Here is a tiny trained network, its code and every weight. The questions are about switching its units off for an input and a target symbol, where a switched-off unit gives its printed mean instead of its output.

import numpy as np


def w(rows, s, z=0):
    codes = np.array(rows[::2]) - 128.0
    scale = np.full(codes.shape[1], s)
    scale[-1] = z or s
    return codes * scale


def f(y):
    return y / 2 * (1 + np.tanh(0.7978845608 * (y + 0.044715 * y**3)))


def softmax(a):
    e = np.exp(a - a.max(-1, keepdims=True))
    return e / e.sum(-1, keepdims=True)


def log_softmax(a):
    a = a - a.max(-1, keepdims=True)
    return a - np.log(np.exp(a).sum(-1, keepdims=True))


def net(x, mask):
    ids = ['ΔΘΞΣβεζπτφψ'.index(c) for c in x.split()]
    T = len(ids)
    res = E[ids] + P[:T]
    u = 0
    for l in range(3):
        r = res
        for j in range(3):
            rows = slice(2 * j, 2 * j + 2)
            q, k, v = (r @ M[l][rows].T for M in (Q, K, V))
            z = softmax(np.where(np.tri(T) > 0, q @ k.T / 2**0.5, -1e9)) @ v
            o = O[l][rows]
            res = res + np.where(mask[u + j], z, o[:, -1]) @ o[:, :-1]
        u += 3
        y = f(res @ A[l][:, :-1].T + A[l][:, -1])
        res = res + np.where(mask[u : u + 4], y, B[l][:, -1]) @ B[l][:, :-1]
        u += 4
    return log_softmax(res[-1] @ U[:, :-1].T + U[:, -1])


Q, K, V, O, A, B = {}, {}, {}, {}, {}, {}
E = w([
[44,190,37],'Δ',
[167,146,178],'Θ',
[133,131,163],'Ξ',
[174,99,171],'Σ',
[249,173,213],'β',
[110,194,102],'ε',
[125,97,141],'ζ',
[202,91,172],'π',
[218,36,181],'τ',
[145,23,123],'φ',
[47,33,71],'ψ',
],0.015)
P = w([
[113,139,176],'0',
[193,131,39],'1',
[72,134,206],'2',
[192,126,31],'3',
[61,128,222],'4',
[177,126,28],'5',
[57,132,231],'6',
[165,120,21],'7',
[50,132,238],'8',
[150,115,19],'9',
[50,126,255],'10',
[164,139,23],'11',
[43,139,245],'12',
],0.0077)
Q[0] = w([
[224,181,168],'0.h1',
[113,189,30],'0.h1',
[75,90,254],'0.h2',
[171,60,122],'0.h2',
[252,122,163],'0.h3',
[176,201,110],'0.h3',
],0.0093)
K[0] = w([
[114,40,153],'0.h1',
[71,89,195],'0.h1',
[65,249,93],'0.h2',
[78,96,110],'0.h2',
[101,143,119],'0.h3',
[159,192,127],'0.h3',
],0.013)
V[0] = w([
[65,174,172],'0.h1',
[79,102,165],'0.h1',
[201,111,214],'0.h2',
[112,254,123],'0.h2',
[120,72,133],'0.h3',
[102,106,116],'0.h3',
],0.0095)
O[0] = w([
[120,204,155,3],'0.h1',
[134,42,190,103],'0.h1',
[103,211,2,83],'0.h2',
[109,99,219,23],'0.h2',
[113,201,119,210],'0.h3',
[121,196,85,135],'0.h3',
],0.0068,0.0014)
A[0] = w([
[209,113,86,4],'0.n1',
[123,126,31,179],'0.n2',
[116,191,90,3],'0.n3',
[83,251,50,218],'0.n4',
],0.011,0.0022)
B[0] = w([
[136,1,165,168],'0.n1',
[156,92,105,232],'0.n2',
[153,165,193,165],'0.n3',
[117,67,182,254],'0.n4',
],0.0091,0.0093)
Q[1] = w([
[223,71,162],'1.h1',
[112,35,27],'1.h1',
[233,253,172],'1.h2',
[18,163,75],'1.h2',
[218,164,144],'1.h3',
[199,131,208],'1.h3',
],0.006)
K[1] = w([
[160,20,195],'1.h1',
[65,85,140],'1.h1',
[178,120,167],'1.h2',
[44,54,168],'1.h2',
[254,84,68],'1.h3',
[152,108,192],'1.h3',
],0.0084)
V[1] = w([
[155,173,167],'1.h1',
[252,134,133],'1.h1',
[149,162,141],'1.h2',
[84,73,195],'1.h2',
[165,110,139],'1.h3',
[128,186,137],'1.h3',
],0.013)
O[1] = w([
[146,101,141,68],'1.h1',
[167,133,168,253],'1.h1',
[254,192,166,68],'1.h2',
[79,123,135,221],'1.h2',
[152,237,102,215],'1.h3',
[56,104,90,2],'1.h3',
],0.0063,0.0066)
A[1] = w([
[55,149,234,254],'1.n1',
[117,116,50,99],'1.n2',
[230,254,252,155],'1.n3',
[230,120,172,72],'1.n4',
],0.008,0.0067)
B[1] = w([
[168,227,161,245],'1.n1',
[29,118,151,134],'1.n2',
[76,127,2,231],'1.n3',
[24,89,238,183],'1.n4',
],0.0071,0.013)
Q[2] = w([
[175,76,115],'2.h1',
[133,70,195],'2.h1',
[99,221,247],'2.h2',
[109,158,144],'2.h2',
[74,81,123],'2.h3',
[86,154,120],'2.h3',
],0.011)
K[2] = w([
[74,210,109],'2.h1',
[25,206,173],'2.h1',
[141,254,194],'2.h2',
[123,142,188],'2.h2',
[211,119,77],'2.h3',
[175,166,194],'2.h3',
],0.0091)
V[2] = w([
[115,180,103],'2.h1',
[102,184,133],'2.h1',
[136,73,110],'2.h2',
[37,58,179],'2.h2',
[156,175,184],'2.h3',
[248,115,112],'2.h3',
],0.012)
O[2] = w([
[117,122,131,106],'2.h1',
[165,182,145,150],'2.h1',
[129,76,55,134],'2.h2',
[2,38,237,255],'2.h2',
[144,125,222,132],'2.h3',
[201,214,170,94],'2.h3',
],0.0062,0.0067)
A[2] = w([
[139,233,118,211],'2.n1',
[81,187,85,4],'2.n2',
[100,181,110,136],'2.n3',
[170,219,7,153],'2.n4',
],0.015,0.0033)
B[2] = w([
[153,72,159,253],'2.n1',
[171,42,108,155],'2.n2',
[161,41,153,179],'2.n3',
[149,250,99,244],'2.n4',
],0.017,0.006)
U = w([
[145,129,126,147],'Δ',
[187,55,19,150],'Θ',
[202,96,158,109],'Ξ',
[24,225,56,254],'Σ',
[75,253,120,47],'β',
[78,194,76,227],'ε',
[191,47,237,7],'ζ',
[182,170,142,112],'π',
[128,152,130,139],'τ',
[65,224,223,186],'φ',
[12,96,71,86],'ψ',
],0.0064,0.0059)

Each question gives the input, a string of symbols that net reads in full, and the target symbol t.
The units are the heads (2 rows each of Q, K, V and O) and the neurons (one row each of A and B). Each row of codes is followed by its name. A weight is (code - 128) times the scale printed after its matrix; where a second scale follows, it is the last column's (O, A, B and U).
mask holds one flag per unit, layer by layer, with each layer's heads first. A switched-off unit (its flag False) gives its mean, the last column of its rows in O or B, instead of its output. The means were averaged over made-up inputs and are rounded, as every weight is.
A unit's drop is (log p(t) with every unit on - log p(t) with that unit switched off) / (log p(t) with every unit on - log p(t) with every unit switched off).
The circuit of an input: a set's keep is (log p(t) with only the set's units on - log p(t) with every unit switched off) / (log p(t) with every unit on - log p(t) with every unit switched off). Starting from the 12 units with the biggest drops (on a tie, the unit counted first), units are removed one at a time, each time the one whose removal leaves the highest keep (on an exact tie, the one counted first), for as long as the keep stays at least 0.8.
units of the circuit, in order: the units of the circuit, biggest drop first
most important unit: the unit with the biggest drop
top k neurons: the k neurons with the biggest drops, biggest first
top k neurons in layer l: the k neurons of layer l with the biggest drops, biggest first
heads that matter: for each layer, one digit per head in row order, 1 if its drop is at least 0.15 and else 0, layers parted by /
input Θ β φ τ Δ Θ φ Θ Δ τ π, target φ: most important unit -> 0.h2
input Θ φ τ φ π τ, target Θ: top 4 neurons -> (0.n1 1.n1 0.n4 0.n3)
input φ φ φ, target Σ: units of the circuit, in order -> (0.n4 0.h2 2.n1)
input Θ Σ φ φ Σ τ Δ ψ Σ φ, target ψ: units of the circuit, in order -> (2.h2 1.n1)
input φ Θ ψ φ τ Σ β ψ ψ π, target ψ: heads that matter -> 000 / 110 / 011
input φ ψ τ Θ Ξ ψ Ξ ψ, target ψ: units of the circuit, in order -> (2.h2 1.h2)
input Δ Θ ψ Δ Θ Δ Θ φ, target Θ: top 2 neurons in layer 0 -> (0.n1 0.n2)
input Δ φ φ φ β Ξ, target Θ: top 3 neurons -> (0.n1 1.n2 1.n3)
input τ φ Δ ε ε β Δ, target φ: units of the circuit, in order -> (0.n4 1.n3 1.n1 2.h2)
input τ τ Δ Ξ, target ζ: units of the circuit, in order -> (0.n4 0.h2 1.n3 2.n4)
input ε φ φ φ, target Θ: units of the circuit, in order -> (0.h2 2.h2)
input ψ ζ τ ψ β, target Θ: units of the circuit, in order -> (1.n3 2.n2 0.n4 1.h2)
input φ ψ Ξ Δ, target ψ: units of the circuit, in order -> (1.n1 2.h2)
input Δ π Δ Ξ Σ Ξ φ ζ, target Θ: top 3 neurons -> (1.n3 0.n1 1.n4)
input Δ Θ φ Σ, target Θ: heads that matter -> 010 / 100 / 010
input ψ Δ ζ, target φ: most important unit -> 0.h2
input ψ ψ τ Θ ψ ψ Ξ π, target ψ: units of the circuit, in order -> (2.h3 2.h2 1.h2)
input Δ Δ Δ ε β Ξ τ Δ, target ζ: units of the circuit, in order -> (0.n4 1.n3 2.n4)
input Θ ψ ζ φ Ξ φ Σ τ β, target Θ: units of the circuit, in order -> (1.n3 2.n2 1.h3 0.n1)
input φ Θ Θ Θ Ξ, target π: heads that matter -> 000 / 010 / 010
input Σ π Θ Δ π Ξ φ φ β π, target Θ: top 3 neurons -> (0.n1 0.n4 1.n1)
input β ψ Δ Θ Σ Δ ψ ζ, target ψ: top 3 neurons -> (1.n2 1.n1 2.n4)
input ζ Θ β Ξ Δ Ξ Θ ψ Δ φ τ π, target Θ: top 2 neurons -> (0.n4 0.n1)
input Θ Ξ Σ φ π Δ, target Θ: top 3 neurons -> (0.n3 0.n2 1.n1)
input ε ψ Ξ Θ φ Ξ Δ π Δ φ Ξ ζ, target Θ: top 3 neurons -> (1.n2 1.n4 2.n4)
input φ Θ Σ π Σ φ Ξ, target Ξ: top neuron in layer 1 -> (1.n4)
input ψ ψ Δ φ, target ψ: units of the circuit, in order -> (2.h2 1.h2)
input Θ Θ Ξ Δ Θ Δ Θ ψ, target ψ: top 2 neurons -> (1.n1 1.n2)
input Δ Θ Σ β Θ Δ Δ β ε φ Θ Σ, target Θ: top 2 neurons -> (1.n1 1.n4)
input Θ Θ Θ τ Θ π Δ, target φ: heads that matter -> 100 / 001 / 000
